Below are the code and all the weights of a small trained network. Each question names an input and a target symbol and asks about switching units off, where a switched-off unit gives its printed mean instead of its output.

import numpy as np


def w(rows, s, z=0):
    codes = np.array(rows[::2]) - 128.0
    scale = np.full(codes.shape[1], s)
    scale[-1] = z or s
    return codes * scale


def softmax(a):
    e = np.exp(a - a.max(-1, keepdims=True))
    return e / e.sum(-1, keepdims=True)


def log_softmax(a):
    a = a - a.max(-1, keepdims=True)
    return a - np.log(np.exp(a).sum(-1, keepdims=True))


def net(x, mask):
    ids = ['ΛΣγδεζξπτ'.index(c) for c in x.split()]
    T = len(ids)
    res = E[ids] + P[:T]
    u = 0
    for l in range(3):
        r = res
        for j in range(3):
            rows = slice(3 * j, 3 * j + 3)
            q, k, v = (r @ M[l][rows].T for M in (Q, K, V))
            z = softmax(np.where(np.tri(T) > 0, q @ k.T / 3**0.5, -1e9)) @ v
            o = O[l][rows]
            res = res + np.where(mask[u + j], z, o[:, -1]) @ o[:, :-1]
        u += 3
    return log_softmax(res[-1] @ U[:, :-1].T + U[:, -1])


Q, K, V, O = {}, {}, {}, {}
E = w([
[99,123,59,153,136,71,131,170,126,150],'Λ',
[142,81,191,123,215,166,158,181,147,114],'Σ',
[173,172,145,154,159,129,166,143,136,171],'γ',
[75,141,78,197,147,172,69,17,188,168],'δ',
[168,127,204,96,86,97,94,65,106,83],'ε',
[187,132,1,143,162,124,103,138,194,111],'ζ',
[91,154,73,114,220,157,236,99,177,33],'ξ',
[159,127,174,120,194,178,105,193,59,90],'π',
[196,182,89,24,143,67,58,53,134,105],'τ',
],0.018)
P = w([
[105,134,144,123,138,100,98,121,149,169],'0',
[66,158,119,131,6,184,130,173,130,67],'1',
[135,135,155,150,180,45,109,120,133,90],'2',
[155,59,73,101,77,196,165,135,84,135],'3',
[151,139,168,171,220,22,105,123,133,34],'4',
[53,199,89,72,117,198,174,172,99,147],'5',
],0.015)
Q[0] = w([
[79,102,84,114,77,215,124,166,116,137],'L0H0',
[188,141,109,128,179,204,76,106,126,147],'L0H0',
[147,159,121,135,192,86,172,134,23,116],'L0H0',
[109,209,166,112,108,97,75,181,150,133],'L0H1',
[184,70,133,160,162,74,122,112,75,148],'L0H1',
[140,130,73,88,139,148,170,123,11,188],'L0H1',
[84,150,145,40,99,202,83,145,127,181],'L0H2',
[147,79,70,78,120,165,151,109,63,192],'L0H2',
[176,23,115,153,128,111,154,113,109,139],'L0H2',
],0.011)
K[0] = w([
[89,61,80,64,65,168,102,141,181,237],'L0H0',
[149,162,45,177,176,159,95,95,235,123],'L0H0',
[123,206,90,126,150,1,150,193,132,137],'L0H0',
[203,42,105,157,180,64,108,128,90,151],'L0H1',
[99,189,147,198,125,86,41,198,146,86],'L0H1',
[91,93,107,133,32,198,164,158,105,175],'L0H1',
[119,44,120,38,74,201,143,88,144,202],'L0H2',
[124,175,122,84,9,213,168,207,132,112],'L0H2',
[16,253,168,180,61,102,125,170,220,25],'L0H2',
],0.008)
V[0] = w([
[140,100,127,101,114,204,109,81,150,117],'L0H0',
[105,115,117,67,135,138,141,126,146,71],'L0H0',
[131,98,146,112,131,77,135,113,234,129],'L0H0',
[137,144,145,203,85,92,114,79,136,161],'L0H1',
[158,155,144,171,93,143,112,139,49,138],'L0H1',
[152,104,129,161,92,145,128,107,187,114],'L0H1',
[249,84,132,95,102,95,95,111,217,109],'L0H2',
[68,31,114,110,133,83,44,87,59,90],'L0H2',
[114,254,52,125,101,66,145,158,73,117],'L0H2',
],0.009)
O[0] = w([
[150,184,147,118,152,134,178,174,89,161,21],'L0H0',
[116,163,103,66,163,110,121,149,59,84,120],'L0H0',
[67,68,95,121,116,72,124,118,99,135,173],'L0H0',
[83,117,112,89,208,151,235,113,117,87,130],'L0H1',
[73,142,113,156,126,178,139,88,193,21,82],'L0H1',
[102,117,120,81,103,119,177,143,77,133,107],'L0H1',
[192,122,159,212,87,109,201,114,114,150,137],'L0H2',
[176,67,161,51,116,185,135,123,255,144,156],'L0H2',
[101,253,207,109,121,128,123,165,189,134,255],'L0H2',
],0.008,0.0072)
Q[1] = w([
[62,173,213,108,178,68,107,152,239,101],'L1H0',
[116,142,152,101,179,34,165,137,161,183],'L1H0',
[181,89,150,111,74,185,134,159,154,112],'L1H0',
[215,69,109,127,123,132,125,169,132,72],'L1H1',
[2,142,135,136,143,85,163,121,184,111],'L1H1',
[97,122,110,82,48,200,177,109,108,122],'L1H1',
[82,114,157,116,83,250,151,82,57,159],'L1H2',
[97,144,75,74,100,49,176,150,175,165],'L1H2',
[116,118,84,115,148,21,146,104,152,111],'L1H2',
],0.0091)
K[1] = w([
[81,152,187,155,217,1,157,121,224,157],'L1H0',
[132,146,123,180,140,70,123,32,198,122],'L1H0',
[140,75,182,110,97,120,134,181,127,135],'L1H0',
[116,88,155,139,91,139,147,108,114,38],'L1H1',
[58,107,173,146,187,47,92,160,142,175],'L1H1',
[58,149,127,97,47,223,136,91,120,228],'L1H1',
[101,133,106,84,23,197,206,167,104,209],'L1H2',
[122,120,129,100,137,47,103,119,175,202],'L1H2',
[142,104,76,146,166,61,103,94,138,83],'L1H2',
],0.0081)
V[1] = w([
[90,128,118,178,176,133,112,38,126,159],'L1H0',
[113,162,136,92,74,196,144,145,112,104],'L1H0',
[117,92,157,129,156,162,83,185,69,112],'L1H0',
[102,153,93,149,50,124,103,51,147,134],'L1H1',
[154,121,176,187,255,140,55,117,135,226],'L1H1',
[98,122,148,204,108,143,118,99,127,141],'L1H1',
[140,163,40,100,92,148,178,190,148,56],'L1H2',
[193,120,65,103,57,145,173,137,148,102],'L1H2',
[146,91,109,154,210,121,96,73,140,141],'L1H2',
],0.006)
O[1] = w([
[163,120,118,124,161,199,121,90,135,98,164],'L1H0',
[22,117,155,99,182,40,208,139,157,216,3],'L1H0',
[102,149,136,134,93,84,139,127,199,151,42],'L1H0',
[198,104,142,179,131,81,117,133,77,200,154],'L1H1',
[159,114,75,3,145,104,124,255,71,35,226],'L1H1',
[253,115,157,86,200,113,123,144,166,118,120],'L1H1',
[119,124,27,153,84,90,108,129,110,46,68],'L1H2',
[119,113,57,85,112,134,79,133,137,80,38],'L1H2',
[161,162,224,124,128,176,185,129,110,118,185],'L1H2',
],0.0053,0.0055)
Q[2] = w([
[43,130,80,141,90,172,166,140,104,154],'L2H0',
[139,65,108,143,142,143,172,105,176,120],'L2H0',
[135,186,88,89,127,172,94,180,104,144],'L2H0',
[144,162,201,180,157,142,169,123,119,64],'L2H1',
[109,139,114,157,119,151,67,156,117,97],'L2H1',
[152,132,98,144,245,99,127,97,132,88],'L2H1',
[144,75,89,73,53,128,144,161,105,178],'L2H2',
[82,110,111,128,151,89,113,81,97,89],'L2H2',
[122,186,96,114,63,123,129,127,165,111],'L2H2',
],0.011)
K[2] = w([
[56,143,93,87,72,231,153,77,45,204],'L2H0',
[126,122,179,133,65,103,52,78,91,124],'L2H0',
[70,150,49,154,133,203,180,138,189,145],'L2H0',
[152,164,123,75,203,131,158,47,110,107],'L2H1',
[109,163,185,122,176,166,93,186,99,204],'L2H1',
[153,86,149,202,213,30,84,120,193,63],'L2H1',
[195,150,44,101,64,255,171,165,145,211],'L2H2',
[157,74,169,182,172,103,145,179,196,71],'L2H2',
[83,145,18,63,155,91,94,128,183,196],'L2H2',
],0.0082)
V[2] = w([
[57,126,59,209,169,228,140,153,172,199],'L2H0',
[105,179,118,59,119,113,181,10,151,70],'L2H0',
[143,126,152,104,27,141,110,105,81,133],'L2H0',
[170,172,50,89,154,162,120,29,131,197],'L2H1',
[69,173,66,161,55,172,189,165,167,120],'L2H1',
[108,125,153,102,205,154,158,94,132,162],'L2H1',
[139,174,128,93,63,90,98,3,114,101],'L2H2',
[126,106,189,160,109,182,146,158,115,143],'L2H2',
[163,154,40,208,148,196,133,170,157,178],'L2H2',
],0.0059)
O[2] = w([
[162,118,165,114,81,63,150,167,146,37,14],'L2H0',
[112,131,133,149,146,158,96,220,93,254,56],'L2H0',
[133,155,121,160,210,154,98,193,113,98,26],'L2H0',
[116,114,98,182,148,182,107,121,111,153,4],'L2H1',
[201,147,146,131,189,167,122,58,141,103,11],'L2H1',
[96,184,100,164,114,118,157,107,156,142,68],'L2H1',
[100,121,137,167,62,128,160,188,141,132,65],'L2H2',
[162,149,137,110,124,150,117,134,157,141,40],'L2H2',
[132,109,174,116,211,85,92,81,120,138,90],'L2H2',
],0.0082,0.0028)
U = w([
[143,174,143,77,152,196,103,165,129,89,146],'Λ',
[196,70,20,164,123,97,101,135,102,116,82],'Σ',
[45,176,34,129,146,105,154,141,79,98,88],'γ',
[147,58,109,43,147,107,204,176,97,146,80],'δ',
[68,99,74,150,186,172,167,83,148,139,211],'ε',
[148,164,250,167,180,74,184,106,83,133,178],'ζ',
[129,141,115,98,144,96,70,197,85,203,2],'ξ',
[69,97,98,135,130,33,88,132,253,151,183],'π',
[137,90,142,154,68,157,181,164,124,146,181],'τ',
],0.007,0.0035)

Each question gives the input, a string of symbols that net reads in full, and the target symbol t.
The units are the heads (3 rows each of Q, K, V and O). Each row of codes is followed by its name. A weight is (code - 128) times the scale printed after its matrix; where a second scale follows, it is the last column's (O and U).
mask holds one flag per head, layer by layer. A switched-off head (its flag False) gives its mean, the last column of its rows in O, instead of its output. The means were averaged over made-up inputs and are rounded, as every weight is.
A unit's drop is (log p(t) with every unit on - log p(t) with that unit switched off) / (log p(t) with every unit on - log p(t) with every unit switched off).
The circuit of an input: a set's keep is (log p(t) with only the set's units on - log p(t) with every unit switched off) / (log p(t) with every unit on - log p(t) with every unit switched off). Starting from all 9 units, units are removed one at a time, each time the one whose removal leaves the highest keep (on an exact tie, the one counted first), for as long as the keep stays at least 0.8.
circuit, biggest first: the units of the circuit, biggest drop first
unit that matters most: the unit with the biggest drop
which heads matter: for each layer, one digit per head in row order, 1 if its drop is at least 0.15 and else 0, layers parted by /
drop when u is switched off: that unit's drop, to one decimal
input Λ Λ Σ, target δ: circuit, biggest first : (L0H2; L1H1)
input γ Λ τ ε ζ τ, target ε: which heads matter : 011 / 010 / 100
input Λ π ζ δ, target π: circuit, biggest first : (L1H0)
input Λ Λ ξ δ γ Λ, target δ: circuit, biggest first : (L0H2; L0H1; L2H0)
input τ Λ ε π δ π, target π: circuit, biggest first : (L1H0; L0H2; L0H1)
input Σ τ Λ ζ, target τ: circuit, biggest first : (L0H2; L2H2)
input δ ζ Λ τ γ Λ, target τ: circuit, biggest first : (L0H2; L2H2; L0H1)
input Λ γ Λ ξ ζ γ, target ξ: circuit, biggest first : (L0H1; L2H0)
input ζ Λ δ, target ε: which heads matter : 011 / 100 / 010
input δ Λ ζ γ γ π, target γ: circuit, biggest first : (L0H2; L1H2)
input τ Λ τ δ, target Λ: circuit, biggest first : (L0H2; L2H1)
input γ ε Λ π τ Λ, target π: circuit, biggest first : (L0H2; L1H0; L0H1)
input Λ ξ Λ π Λ γ, target π: circuit, biggest first : (L0H2; L1H0; L0H1)
input γ γ γ Λ Λ ξ, target Λ: unit that matters most : L0H1
input Λ π γ Λ Λ ζ, target Λ: circuit, biggest first : (L0H2; L0H0; L1H0)
input γ δ Λ γ Λ γ, target γ: which heads matter : 011 / 001 / 000
input ε δ Λ ζ, target δ: which heads matter : 110 / 000 / 000
input Λ π ε τ, target π: circuit, biggest first : (L1H0; L0H1)
input τ γ Σ ζ, target γ: which heads matter : 001 / 000 / 000
input δ τ τ Λ, target τ: circuit, biggest first : (L0H2; L2H2)
input δ Λ δ γ, target Λ: which heads matter : 001 / 000 / 000
input δ π ζ, target Σ: which heads matter : 001 / 100 / 000
input Λ Λ γ Λ δ δ, target Λ: unit that matters most : L0H0
input π Λ π Λ, target Λ: which heads matter : 101 / 000 / 010
input ξ δ π τ π, target Λ: drop when L1H1 is switched off : 0.4
input Λ γ ε ε, target γ: drop when L0H1 is switched off : 0.2
input γ ζ τ Λ, target ζ: drop when L2H2 is switched off : 0.1
